Below is a small trained network, with its code and all its weights. Each question gives an input and a target symbol and asks what happens when units are switched off, that is, made to give their printed mean instead of their output.

import numpy as np


def w(rows, s, z=0):
    codes = np.array(rows[::2]) - 128.0
    scale = np.full(codes.shape[1], s)
    scale[-1] = z or s
    return codes * scale


def norm(h):
    return h / np.sqrt((h * h).mean(-1, keepdims=True) + 1e-5)


def f(y):
    return y / 2 * (1 + np.tanh(0.7978845608 * (y + 0.044715 * y**3)))


def softmax(a):
    e = np.exp(a - a.max(-1, keepdims=True))
    return e / e.sum(-1, keepdims=True)


def log_softmax(a):
    a = a - a.max(-1, keepdims=True)
    return a - np.log(np.exp(a).sum(-1, keepdims=True))


def net(x, mask):
    ids = ['ΛΨαβγδζηθμξστφω'.index(c) for c in x.split()]
    T = len(ids)
    res = E[ids] + P[:T]
    u = 0
    for l in range(2):
        q, k, v = (norm(res) @ M[l].T for M in (Q, K, V))
        z = softmax(np.where(np.tri(T) > 0, q @ k.T / 2**0.5, -1e9)) @ v
        res = res + np.where(mask[u], z, O[l][:, -1]) @ O[l][:, :-1]
        u += 1
        y = f(norm(res) @ A[l][:, :-1].T + A[l][:, -1])
        res = res + np.where(mask[u : u + 4], y, B[l][:, -1]) @ B[l][:, :-1]
        u += 4
    return log_softmax(norm(res)[-1] @ U[:, :-1].T + U[:, -1])


Q, K, V, O, A, B = {}, {}, {}, {}, {}, {}
E = w([
[182,129,125,165,88,150,132,46],'Λ',
[72,158,110,80,63,81,64,112],'Ψ',
[107,123,73,44,117,78,129,159],'α',
[117,170,132,125,74,150,68,85],'β',
[171,148,194,113,95,141,147,109],'γ',
[156,160,123,129,94,186,123,124],'δ',
[180,197,142,62,110,177,135,91],'ζ',
[147,177,35,116,140,132,68,65],'η',
[21,93,120,51,141,176,148,69],'θ',
[109,118,55,159,73,105,115,86],'μ',
[107,48,254,119,107,97,191,115],'ξ',
[133,96,137,140,169,157,74,153],'σ',
[131,186,35,142,181,120,142,100],'τ',
[130,155,115,143,115,101,83,31],'φ',
[88,146,93,101,112,33,65,81],'ω',
],0.0085)
P = w([
[36,210,112,187,83,35,147,237],'0',
[104,135,42,154,44,118,116,92],'1',
[141,85,78,94,5,145,108,63],'2',
[142,58,76,70,16,156,98,55],'3',
[138,31,55,67,11,164,100,48],'4',
[131,13,71,75,12,160,105,29],'5',
[119,5,43,70,18,173,121,30],'6',
],0.0017)
Q[0] = w([
[69,94,136,2,15,133,100,8],'0.h0',
[114,65,123,94,150,186,66,103],'0.h0',
],0.0093)
K[0] = w([
[153,4,149,107,173,184,60,147],'0.h0',
[60,107,129,116,155,171,130,114],'0.h0',
],0.014)
V[0] = w([
[192,177,13,71,77,129,66,101],'0.h0',
[165,147,139,199,140,101,71,254],'0.h0',
],0.0031)
O[0] = w([
[65,6,228,71,63,71,157,182,255],'0.h0',
[111,185,196,252,157,99,202,188,133],'0.h0',
],0.0041,0.0007)
A[0] = w([
[149,85,114,254,114,195,112,89,2],'0.n0',
[156,124,199,149,104,156,123,174,96],'0.n1',
[107,54,151,81,99,88,119,132,80],'0.n2',
[119,79,202,143,156,81,129,124,60],'0.n3',
],0.0056,0.00074)
B[0] = w([
[242,141,147,7,154,61,114,194,230],'0.n0',
[140,91,69,80,51,240,191,2,146],'0.n1',
[120,190,85,148,222,76,168,157,255],'0.n2',
[164,107,67,123,147,63,119,52,147],'0.n3',
],0.004,0.0024)
Q[1] = w([
[135,194,167,248,167,144,151,178],'1.h0',
[98,144,105,177,140,149,160,134],'1.h0',
],0.012)
K[1] = w([
[190,254,143,213,145,144,77,241],'1.h0',
[176,234,57,147,116,145,91,137],'1.h0',
],0.0072)
V[1] = w([
[26,108,204,170,178,177,238,98],'1.h0',
[188,61,202,65,41,5,171,89],'1.h0',
],0.0029)
O[1] = w([
[193,160,54,97,139,190,109,15,174],'1.h0',
[175,254,94,241,172,137,140,188,254],'1.h0',
],0.0038,0.0017)
A[1] = w([
[43,124,91,169,158,83,21,139,122],'1.n0',
[43,124,194,104,149,198,224,150,120],'1.n1',
[124,36,166,253,153,113,215,95,45],'1.n2',
[209,189,168,141,121,189,53,25,2],'1.n3',
],0.0055,0.0037)
B[1] = w([
[178,97,158,155,165,225,130,136,254],'1.n0',
[184,79,103,177,170,106,147,171,154],'1.n1',
[103,193,2,173,101,202,40,243,121],'1.n2',
[36,115,108,123,212,116,113,188,192],'1.n3',
],0.0059,0.0025)
U = w([
[14,158,178,122,98,121,57,198,111],'Λ',
[167,106,182,151,41,206,217,131,66],'Ψ',
[156,220,27,171,183,155,100,142,117],'α',
[91,92,78,41,104,133,112,53,245],'β',
[166,188,155,34,84,189,181,207,4],'γ',
[204,138,111,163,48,36,148,107,125],'δ',
[79,124,94,80,160,49,185,230,77],'ζ',
[102,46,123,197,206,128,231,102,105],'η',
[90,205,206,114,179,182,196,131,105],'θ',
[152,117,201,240,140,113,100,28,76],'μ',
[103,71,67,224,53,122,123,199,120],'ξ',
[77,127,174,175,201,10,80,107,63],'σ',
[82,152,205,175,36,186,83,103,114],'τ',
[171,57,144,131,177,196,39,222,165],'φ',
[227,84,217,76,161,67,148,128,47],'ω',
],0.011,0.0035)

Each question gives the input, a string of symbols that net reads in full, and the target symbol t.
The units are the heads (2 rows each of Q, K, V and O) and the neurons (one row each of A and B). Each row of codes is followed by its name. A weight is (code - 128) times the scale printed after its matrix; where a second scale follows, it is the last column's (O, A, B and U).
mask holds one flag per unit, layer by layer, with each layer's heads first. A switched-off unit (its flag False) gives its mean, the last column of its rows in O or B, instead of its output. The means were averaged over made-up inputs and are rounded, as every weight is.
A unit's drop is (log p(t) with every unit on - log p(t) with that unit switched off) / (log p(t) with every unit on - log p(t) with every unit switched off).
The circuit of an input: a set's keep is (log p(t) with only the set's units on - log p(t) with every unit switched off) / (log p(t) with every unit on - log p(t) with every unit switched off). Starting from all 10 units, units are removed one at a time, each time the one whose removal leaves the highest keep (on an exact tie, the one counted first), for as long as the keep stays at least 0.8.
circuit, biggest first: the units of the circuit, biggest drop first
top k neurons: the k neurons with the biggest drops, biggest first
top k neurons in layer l: the k neurons of layer l with the biggest drops, biggest first
input θ θ τ σ φ, target σ: circuit, biggest first => 1.n3
input Ψ μ σ Λ, target ω: top 2 neurons in layer 1 => 1.n3, 1.n2
input α σ η θ γ φ Ψ, target τ: circuit, biggest first => 0.h0, 0.n0, 1.n0
input α σ σ σ σ ξ δ, target α: top 2 neurons => 0.n0, 1.n3
input σ σ η, target φ: top 3 neurons => 1.n0, 0.n0, 0.n2
input τ σ φ β φ Ψ ω, target μ: circuit, biggest first => 1.n0, 0.n0, 0.h0
input μ τ δ, target Ψ: top 2 neurons in layer 0 => 0.n0, 0.n1
input μ φ τ, target η: top 4 neurons => 0.n0, 1.n2, 1.n0, 0.n1
input σ ξ θ φ δ β, target Λ: circuit, biggest first => 1.n3, 0.h0, 1.h0
input σ σ σ σ σ β σ, target ω: circuit, biggest first => 0.n0, 0.h0, 1.n2, 1.n3
input α Ψ τ, target η: circuit, biggest first => 0.n0, 0.h0, 1.n2
input φ ξ ξ σ μ, target δ: top 2 neurons in layer 1 => 1.n3, 1.n2
input θ α σ ζ, target θ: circuit, biggest first => 0.h0, 1.n3
input σ ξ φ σ, target α: circuit, biggest first => 1.h0
input θ σ σ θ Λ, target β: circuit, biggest first => 1.h0, 1.n3
input σ φ Ψ Ψ θ δ, target γ: top 2 neurons in layer 1 => 1.n3, 1.n0
input δ φ ω Ψ φ σ δ, target γ: top 2 neurons => 0.n0, 1.n0
input Λ γ ζ φ Ψ ω, target σ: top 2 neurons => 0.n2, 0.n1
input α θ θ η ξ μ Ψ, target α: circuit, biggest first => 1.h0, 0.h0
input ξ μ ζ, target α: top neuron => 1.n3
input ζ σ μ η σ, target ω: top 2 neurons in layer 0 => 0.n0, 0.n1
input θ σ σ θ γ, target β: top 4 neurons => 0.n1, 1.n3, 1.n0, 0.n3
input σ α σ σ Ψ, target τ: top 2 neurons => 1.n0, 1.n3
input α α ζ ζ ξ, target α: circuit, biggest first => 1.n2, 1.h0
input τ η Ψ ω, target σ: top 3 neurons => 0.n2, 1.n0, 0.n0
input Ψ σ ξ θ ξ β θ, target η: top 3 neurons => 1.n1, 0.n1, 0.n3
